Below is a small trained network, with its code and all its weights. Each question gives an input and a target symbol and asks what happens when units are switched off, that is, made to give their printed mean instead of their output.

import numpy as np


def w(rows, s, z=0):
    codes = np.array(rows[::2]) - 128.0
    scale = np.full(codes.shape[1], s)
    scale[-1] = z or s
    return codes * scale


def f(y):
    return y / 2 * (1 + np.tanh(0.7978845608 * (y + 0.044715 * y**3)))


def softmax(a):
    e = np.exp(a - a.max(-1, keepdims=True))
    return e / e.sum(-1, keepdims=True)


def log_softmax(a):
    a = a - a.max(-1, keepdims=True)
    return a - np.log(np.exp(a).sum(-1, keepdims=True))


def net(x, mask):
    ids = ['αγδζηθλμξπφψω'.index(c) for c in x.split()]
    T = len(ids)
    res = E[ids] + P[:T]
    u = 0
    for l in range(2):
        r = res
        for j in range(2):
            rows = slice(4 * j, 4 * j + 4)
            q, k, v = (r @ M[l][rows].T for M in (Q, K, V))
            z = softmax(np.where(np.tri(T) > 0, q @ k.T / 4**0.5, -1e9)) @ v
            o = O[l][rows]
            res = res + np.where(mask[u + j], z, o[:, -1]) @ o[:, :-1]
        u += 2
        y = f(res @ A[l][:, :-1].T + A[l][:, -1])
        res = res + np.where(mask[u : u + 12], y, B[l][:, -1]) @ B[l][:, :-1]
        u += 12
    return log_softmax(res[-1] @ U[:, :-1].T + U[:, -1])


Q, K, V, O, A, B = {}, {}, {}, {}, {}, {}
E = w([
[133,69,187,118,99,135,116],'α',
[82,98,64,122,68,87,69],'γ',
[145,138,110,171,146,160,91],'δ',
[29,208,104,140,108,96,161],'ζ',
[131,145,129,136,148,139,64],'η',
[205,126,76,168,143,166,147],'θ',
[26,95,170,145,130,140,129],'λ',
[107,150,193,153,184,158,183],'μ',
[152,221,69,108,179,97,131],'ξ',
[98,85,85,108,254,145,137],'π',
[114,139,96,144,19,189,149],'φ',
[180,148,171,166,138,106,87],'ψ',
[171,161,143,54,118,152,164],'ω',
],0.019)
P = w([
[100,53,175,143,84,74,151],'0',
[90,172,142,117,88,183,53],'1',
[79,157,137,92,102,204,36],'2',
[107,162,136,89,89,191,42],'3',
[124,125,63,100,103,42,220],'4',
[136,74,26,93,129,41,246],'5',
[141,64,37,82,111,33,254],'6',
[84,112,101,100,93,123,121],'7',
[105,97,112,120,107,133,96],'8',
[110,95,120,129,107,142,85],'9',
],0.0059)
Q[0] = w([
[125,91,168,74,136,175,78],'L0H1',
[168,122,198,96,133,248,174],'L0H1',
[140,105,149,140,168,80,184],'L0H1',
[80,99,105,55,162,85,196],'L0H1',
[97,144,141,111,199,174,108],'L0H2',
[61,98,142,75,69,83,218],'L0H2',
[52,177,176,107,64,170,78],'L0H2',
[154,190,156,129,125,176,182],'L0H2',
],0.011)
K[0] = w([
[171,76,156,85,95,149,193],'L0H1',
[160,119,246,127,132,121,145],'L0H1',
[132,167,155,148,160,224,86],'L0H1',
[126,216,146,45,133,186,107],'L0H1',
[108,101,124,140,153,109,166],'L0H2',
[32,169,183,100,92,215,67],'L0H2',
[115,107,165,189,57,46,157],'L0H2',
[145,156,159,99,94,166,227],'L0H2',
],0.011)
V[0] = w([
[144,176,179,101,209,52,55],'L0H1',
[49,87,198,76,199,49,94],'L0H1',
[165,113,181,86,51,123,164],'L0H1',
[39,149,111,99,81,207,43],'L0H1',
[91,152,133,88,130,165,54],'L0H2',
[220,212,109,167,113,82,96],'L0H2',
[127,150,117,73,113,122,126],'L0H2',
[155,101,3,35,155,206,155],'L0H2',
],0.0054)
O[0] = w([
[27,53,152,120,209,79,50,171],'L0H1',
[105,187,97,163,124,5,4,213],'L0H1',
[212,134,3,163,232,178,160,168],'L0H1',
[128,133,209,242,56,83,126,159],'L0H1',
[46,119,123,226,86,123,132,146],'L0H2',
[121,71,138,86,174,140,45,1],'L0H2',
[61,142,133,167,167,45,111,117],'L0H2',
[22,176,227,91,102,59,33,57],'L0H2',
],0.0047,0.0016)
A[0] = w([
[172,158,183,96,184,68,147,107],'L0N1',
[166,112,65,74,106,141,226,169],'L0N2',
[141,142,199,133,157,159,147,112],'L0N3',
[164,128,225,156,120,193,168,90],'L0N4',
[189,166,24,168,182,115,114,46],'L0N5',
[208,153,153,138,106,132,181,60],'L0N6',
[169,160,98,121,191,36,111,99],'L0N7',
[178,159,167,166,130,177,111,80],'L0N8',
[55,102,93,78,168,132,177,42],'L0N9',
[255,214,143,99,111,154,132,124],'L0N10',
[195,104,91,123,14,68,83,3],'L0N11',
[142,142,177,128,88,85,250,75],'L0N12',
],0.0075,0.0042)
B[0] = w([
[74,113,40,76,108,221,135,187],'L0N1',
[79,157,213,87,54,82,45,253],'L0N2',
[118,116,94,109,146,165,170,198],'L0N3',
[126,152,3,138,159,200,196,219],'L0N4',
[112,135,117,164,212,124,67,125],'L0N5',
[66,143,145,95,173,155,133,147],'L0N6',
[92,187,44,114,167,158,78,146],'L0N7',
[119,86,67,150,108,209,99,148],'L0N8',
[43,121,158,166,118,185,106,139],'L0N9',
[44,127,102,93,121,168,61,238],'L0N10',
[14,92,2,125,173,139,118,128],'L0N11',
[151,87,174,56,158,133,128,225],'L0N12',
],0.006,0.003)
Q[1] = w([
[96,171,89,123,51,131,199],'L1H1',
[116,86,145,150,139,129,189],'L1H1',
[98,55,201,125,108,245,33],'L1H1',
[162,91,86,127,49,107,123],'L1H1',
[160,8,159,116,111,184,80],'L1H2',
[72,63,144,107,99,150,70],'L1H2',
[122,163,186,179,189,213,106],'L1H2',
[48,175,165,128,158,162,98],'L1H2',
],0.011)
K[1] = w([
[142,190,100,147,53,180,167],'L1H1',
[153,114,143,203,130,244,121],'L1H1',
[158,2,165,89,158,64,234],'L1H1',
[123,77,98,138,23,115,102],'L1H1',
[213,9,176,111,126,71,102],'L1H2',
[170,79,192,66,48,71,138],'L1H2',
[124,92,200,118,163,94,193],'L1H2',
[83,144,194,78,144,96,169],'L1H2',
],0.0098)
V[1] = w([
[142,159,155,100,124,74,77],'L1H1',
[171,104,83,94,41,85,136],'L1H1',
[191,178,254,151,113,130,59],'L1H1',
[146,124,75,34,169,104,125],'L1H1',
[115,66,118,181,131,93,142],'L1H2',
[70,120,159,72,154,140,164],'L1H2',
[133,151,74,131,149,141,163],'L1H2',
[145,132,91,77,88,125,57],'L1H2',
],0.0065)
O[1] = w([
[98,180,175,168,169,162,55,47],'L1H1',
[138,167,45,194,80,254,70,32],'L1H1',
[143,108,144,142,195,171,50,39],'L1H1',
[165,207,159,136,152,100,121,135],'L1H1',
[71,98,121,106,112,150,57,57],'L1H2',
[179,204,60,155,136,70,154,255],'L1H2',
[201,133,97,77,106,87,126,158],'L1H2',
[132,167,171,157,197,191,129,83],'L1H2',
],0.0059,0.0039)
A[1] = w([
[180,164,180,61,110,176,150,119],'L1N1',
[66,107,118,75,65,154,178,43],'L1N2',
[254,102,135,162,176,134,101,102],'L1N3',
[135,77,154,88,80,140,187,130],'L1N4',
[155,97,216,175,143,111,47,3],'L1N5',
[93,47,78,139,151,93,57,169],'L1N6',
[149,40,189,164,26,182,103,197],'L1N7',
[241,92,151,106,169,217,148,128],'L1N8',
[79,130,109,134,188,168,84,153],'L1N9',
[137,136,200,82,188,118,191,153],'L1N10',
[81,185,50,53,140,86,150,8],'L1N11',
[206,41,89,78,109,127,61,73],'L1N12',
],0.009,0.0051)
B[1] = w([
[90,71,126,104,113,131,97,189],'L1N1',
[120,157,126,137,147,95,76,186],'L1N2',
[145,137,137,114,184,122,109,140],'L1N3',
[134,146,122,151,158,154,117,210],'L1N4',
[6,118,138,196,102,157,127,132],'L1N5',
[160,91,135,128,126,89,105,159],'L1N6',
[193,138,167,145,114,135,173,174],'L1N7',
[61,136,165,106,130,78,152,156],'L1N8',
[132,74,130,137,127,157,136,146],'L1N9',
[114,118,82,145,97,171,119,254],'L1N10',
[133,109,176,162,146,162,110,201],'L1N11',
[119,109,92,112,113,88,174,139],'L1N12',
],0.012,0.0076)
U = w([
[224,66,246,132,104,113,207,196],'α',
[120,50,72,182,41,83,107,9],'γ',
[100,81,165,163,143,101,131,83],'δ',
[65,184,194,143,83,2,180,110],'ζ',
[108,21,160,108,218,50,137,126],'η',
[220,152,57,52,120,28,136,160],'θ',
[188,66,72,158,141,167,93,46],'λ',
[97,85,36,156,155,168,243,254],'μ',
[190,198,161,157,214,148,104,178],'ξ',
[135,60,174,196,127,145,116,84],'π',
[189,160,106,185,43,179,124,42],'φ',
[175,85,118,154,112,129,119,69],'ψ',
[114,96,183,14,81,154,128,206],'ω',
],0.0065,0.0027)

Each question gives the input, a string of symbols that net reads in full, and the target symbol t.
The units are the heads (4 rows each of Q, K, V and O) and the neurons (one row each of A and B). Each row of codes is followed by its name. A weight is (code - 128) times the scale printed after its matrix; where a second scale follows, it is the last column's (O, A, B and U).
mask holds one flag per unit, layer by layer, with each layer's heads first. A switched-off unit (its flag False) gives its mean, the last column of its rows in O or B, instead of its output. The means were averaged over made-up inputs and are rounded, as every weight is.
A unit's drop is (log p(t) with every unit on - log p(t) with that unit switched off) / (log p(t) with every unit on - log p(t) with every unit switched off).
The circuit of an input: a set's keep is (log p(t) with only the set's units on - log p(t) with every unit switched off) / (log p(t) with every unit on - log p(t) with every unit switched off). Starting from the 12 units with the biggest drops (on a tie, the unit counted first), units are removed one at a time, each time the one whose removal leaves the highest keep (on an exact tie, the one counted first), for as long as the keep stays at least 0.8.
circuit, biggest first: the units of the circuit, biggest drop first
top k neurons in layer l: the k neurons of layer l with the biggest drops, biggest first
heads that matter: for each layer, one digit per head in row order, 1 if its drop is at least 0.15 and else 0, layers parted by /
input φ ξ δ, target μ: circuit, biggest first -> (L0H1; L0N4; L1H1)
input η μ γ ξ, target ξ: circuit, biggest first -> (L1H1; L1N11)
input η ξ θ ψ, target π: circuit, biggest first -> (L1N5; L1H1; L1H2; L0H2)
input π ψ μ ξ φ μ μ μ μ φ, target φ: circuit, biggest first -> (L1H1; L1N7)
input ω μ λ, target μ: circuit, biggest first -> (L0N2; L0H1; L0H2)
input ψ ψ ξ μ π μ ξ, target ξ: circuit, biggest first -> (L1N11; L1H1)
input γ ζ α ψ, target φ: circuit, biggest first -> (L1H1; L0H1; L0N8)
input π μ μ ψ, target ζ: circuit, biggest first -> (L0H1; L1H1; L1N5)
input ψ ψ ψ, target η: heads that matter -> 11 / 00
input γ η μ ψ, target φ: top 2 neurons in layer 0 -> (L0N8; L0N11)
input ω μ η η, target ξ: heads that matter -> 10 / 11
input ψ μ μ η, target η: heads that matter -> 11 / 00
input ψ δ ψ ψ η γ ω δ ζ η, target ξ: heads that matter -> 00 / 11
input μ μ μ ω ψ, target θ: heads that matter -> 00 / 01
input μ ω μ θ, target θ: heads that matter -> 00 / 00
input η μ μ η, target π: heads that matter -> 10 / 11
input δ ω ψ ψ, target α: top 2 neurons in layer 1 -> (L1N7; L1N10)
input α θ ξ η, target λ: heads that matter -> 10 / 11
input η ψ δ, target π: top 3 neurons in layer 1 -> (L1N5; L1N9; L1N7)
input ω γ ψ δ ω ψ ω π α ψ, target ξ: heads that matter -> 00 / 11
input δ μ ψ η, target α: heads that matter -> 10 / 01
input ψ μ π μ μ μ μ α ψ, target θ: top 2 neurons in layer 0 -> (L0N12; L0N7)
input α ω ψ, target λ: top neuron in layer 1 -> (L1N9)
input η μ ω ψ, target π: top neuron in layer 0 -> (L0N4)
input λ μ α ψ, target γ: top 2 neurons in layer 0 -> (L0N10; L0N11)
input ω η ω η π δ ω α, target α: top 2 neurons in layer 1 -> (L1N7; L1N10)
